Here is a tiny trained network, its code and every weight. The questions are about switching its units off for an input and a target symbol, where a switched-off unit gives its printed mean instead of its output.

import numpy as np


def w(rows, s, z=0):
    codes = np.array(rows[::2]) - 128.0
    scale = np.full(codes.shape[1], s)
    scale[-1] = z or s
    return codes * scale


def norm(h):
    return h / np.sqrt((h * h).mean(-1, keepdims=True) + 1e-5)


def softmax(a):
    e = np.exp(a - a.max(-1, keepdims=True))
    return e / e.sum(-1, keepdims=True)


def log_softmax(a):
    a = a - a.max(-1, keepdims=True)
    return a - np.log(np.exp(a).sum(-1, keepdims=True))


def net(x, mask):
    ids = ['αδεζθπστψω'.index(c) for c in x.split()]
    T = len(ids)
    res = E[ids] + P[:T]
    u = 0
    for l in range(3):
        r = norm(res)
        for j in range(2):
            rows = slice(2 * j, 2 * j + 2)
            q, k, v = (r @ M[l][rows].T for M in (Q, K, V))
            z = softmax(np.where(np.tri(T) > 0, q @ k.T / 2**0.5, -1e9)) @ v
            o = O[l][rows]
            res = res + np.where(mask[u + j], z, o[:, -1]) @ o[:, :-1]
        u += 2
    return log_softmax(norm(res)[-1] @ U[:, :-1].T + U[:, -1])


Q, K, V, O = {}, {}, {}, {}
E = w([
[160,146,117,157,159,210,129],'α',
[159,154,116,155,160,210,135],'δ',
[8,95,134,161,152,171,98],'ε',
[159,150,108,146,163,210,135],'ζ',
[77,34,144,60,103,142,107],'θ',
[9,129,170,98,154,152,196],'π',
[138,116,50,87,207,50,81],'σ',
[143,164,154,214,181,62,89],'τ',
[160,148,227,36,119,110,223],'ψ',
[169,109,230,162,90,95,140],'ω',
],0.018)
P = w([
[87,84,83,142,52,26,181],'0',
[92,157,134,73,83,101,87],'1',
[104,101,80,147,88,111,180],'2',
[93,143,137,105,120,129,101],'3',
[109,96,89,147,117,146,170],'4',
[102,136,144,110,146,149,96],'5',
[115,89,93,155,138,152,169],'6',
[110,133,150,115,171,164,90],'7',
[123,79,96,161,157,161,172],'8',
[119,122,165,121,195,173,87],'9',
[133,63,97,169,181,170,177],'10',
[136,116,171,124,234,204,88],'11',
[134,44,107,166,198,164,183],'12',
[138,106,183,109,251,171,86],'13',
],0.018)
Q[0] = w([
[115,244,229,23,98,122,50],'L0H1',
[137,175,154,87,80,169,125],'L0H1',
[115,133,197,74,216,174,24],'L0H2',
[199,229,70,80,7,83,67],'L0H2',
],0.016)
K[0] = w([
[6,150,105,130,36,154,107],'L0H1',
[64,164,99,141,112,107,112],'L0H1',
[69,72,97,91,190,129,109],'L0H2',
[114,161,80,109,53,115,93],'L0H2',
],0.02)
V[0] = w([
[46,154,179,178,102,143,147],'L0H1',
[168,164,109,164,138,82,82],'L0H1',
[105,49,2,105,192,114,64],'L0H2',
[160,7,181,164,24,185,49],'L0H2',
],0.012)
O[0] = w([
[168,158,167,157,149,150,132,251],'L0H1',
[111,104,100,164,49,82,118,2],'L0H1',
[122,144,97,91,57,164,71,150],'L0H2',
[132,6,153,166,83,130,104,78],'L0H2',
],0.016,0.0066)
Q[1] = w([
[40,134,49,155,140,246,184],'L1H1',
[110,108,187,96,179,152,94],'L1H1',
[140,173,78,164,132,64,225],'L1H2',
[129,202,158,179,107,81,85],'L1H2',
],0.011)
K[1] = w([
[147,103,22,174,252,134,6],'L1H1',
[87,62,128,98,178,218,141],'L1H1',
[124,185,163,136,69,115,232],'L1H2',
[125,161,117,138,97,47,67],'L1H2',
],0.011)
V[1] = w([
[133,180,104,216,178,105,56],'L1H1',
[99,177,240,118,62,152,240],'L1H1',
[68,105,56,138,245,134,93],'L1H2',
[73,168,159,143,151,165,120],'L1H2',
],0.011)
O[1] = w([
[138,153,142,157,82,6,107,147],'L1H1',
[152,123,69,181,104,221,143,179],'L1H1',
[118,190,76,143,51,150,114,203],'L1H2',
[124,77,131,162,57,90,154,253],'L1H2',
],0.015,0.0051)
Q[2] = w([
[234,132,211,138,82,124,18],'L2H1',
[114,238,125,84,111,141,52],'L2H1',
[216,114,191,147,175,117,133],'L2H2',
[129,254,226,154,106,189,70],'L2H2',
],0.0092)
K[2] = w([
[138,113,75,197,140,127,59],'L2H1',
[124,169,82,95,165,97,103],'L2H1',
[54,147,142,153,147,101,196],'L2H2',
[10,136,137,117,174,124,91],'L2H2',
],0.014)
V[2] = w([
[54,136,62,191,177,111,99],'L2H1',
[226,86,67,103,121,120,132],'L2H1',
[61,114,126,194,151,142,41],'L2H2',
[10,157,185,112,108,128,207],'L2H2',
],0.013)
O[2] = w([
[148,80,9,231,80,150,95,124],'L2H1',
[235,134,181,83,65,115,162,73],'L2H1',
[128,151,194,153,33,181,209,113],'L2H2',
[48,159,194,122,175,99,137,255],'L2H2',
],0.012,0.0074)
U = w([
[152,16,139,211,135,109,159,119],'α',
[113,76,91,62,77,164,184,118],'δ',
[166,180,63,58,68,146,96,180],'ε',
[87,78,58,65,97,77,111,199],'ζ',
[46,122,2,177,112,181,192,2],'θ',
[146,37,132,87,134,176,39,148],'π',
[152,139,126,164,51,31,133,230],'σ',
[126,188,146,145,206,97,161,135],'τ',
[96,142,192,191,28,194,117,57],'ψ',
[190,122,61,163,114,136,130,124],'ω',
],0.0095,0.0046)

Each question gives the input, a string of symbols that net reads in full, and the target symbol t.
The units are the heads (2 rows each of Q, K, V and O). Each row of codes is followed by its name. A weight is (code - 128) times the scale printed after its matrix; where a second scale follows, it is the last column's (O and U).
mask holds one flag per head, layer by layer. A switched-off head (its flag False) gives its mean, the last column of its rows in O, instead of its output. The means were averaged over made-up inputs and are rounded, as every weight is.
A unit's drop is (log p(t) with every unit on - log p(t) with that unit switched off) / (log p(t) with every unit on - log p(t) with every unit switched off).
The circuit of an input: a set's keep is (log p(t) with only the set's units on - log p(t) with every unit switched off) / (log p(t) with every unit on - log p(t) with every unit switched off). Starting from all 6 units, units are removed one at a time, each time the one whose removal leaves the highest keep (on an exact tie, the one counted first), for as long as the keep stays at least 0.8.
units of the circuit, in order: the units of the circuit, biggest drop first
most important unit: the unit with the biggest drop
heads that matter: for each layer, one digit per head in row order, 1 if its drop is at least 0.15 and else 0, layers parted by /
drop when u is switched off: that unit's drop, to one decimal
input ψ ε ζ, target τ: units of the circuit, in order : [L0H2]
input δ ζ ω ψ τ ψ ψ ψ δ ε ε, target ψ: heads that matter : 01 / 01 / 01
input τ π ζ α ζ δ θ ψ δ ω, target π: heads that matter : 01 / 00 / 00
input ε ε δ, target ψ: heads that matter : 01 / 00 / 01
input θ ψ π θ α ε α ψ, target ψ: heads that matter : 00 / 10 / 01
input τ π σ ψ σ α θ δ π σ α τ, target ε: heads that matter : 01 / 01 / 00
input ψ ψ π ω δ θ δ ψ θ ζ ε α τ, target σ: units of the circuit, in order : [L0H2, L0H1, L1H1]
input α ψ τ δ π θ π ε δ ζ, target ψ: units of the circuit, in order : [L2H2, L0H2]
input δ π ζ π σ ε ε, target ζ: units of the circuit, in order : [L0H1, L1H1]
input σ ε ψ α α, target τ: heads that matter : 01 / 00 / 10
input α π τ δ θ δ ε ω τ, target α: heads that matter : 01 / 00 / 00
input ω π ζ, target α: heads that matter : 01 / 00 / 00
input π ω ψ, target α: heads that matter : 01 / 10 / 00
input π ω α π π α ζ ε π α δ α τ, target σ: most important unit : L0H1
input π θ δ α π ε α α, target ψ: heads that matter : 00 / 01 / 01
input θ α δ τ π ω π, target α: heads that matter : 01 / 00 / 00
input δ τ τ π π ψ π α σ, target ζ: heads that matter : 10 / 00 / 00
input σ ζ ψ ψ ψ π ζ π α σ π, target ζ: units of the circuit, in order : [L0H1, L1H1]
input ψ σ π ω α τ α, target σ: units of the circuit, in order : [L0H1, L1H1]
input π ε ε π α σ ε, target ζ: units of the circuit, in order : [L0H1]
input ψ ζ θ ε ψ δ, target ψ: heads that matter : 01 / 10 / 00
input π δ π ε θ ψ τ ε α, target σ: units of the circuit, in order : [L1H1, L0H1]
input π ε π ψ α ψ δ ψ τ δ θ, target σ: drop when L0H1 is switched off : 1.1
input ζ ψ ω θ ω, target α: drop when L0H1 is switched off : 0.0
input θ α τ ε τ ε ζ ε ω α δ, target α: drop when L0H2 is switched off : 1.1
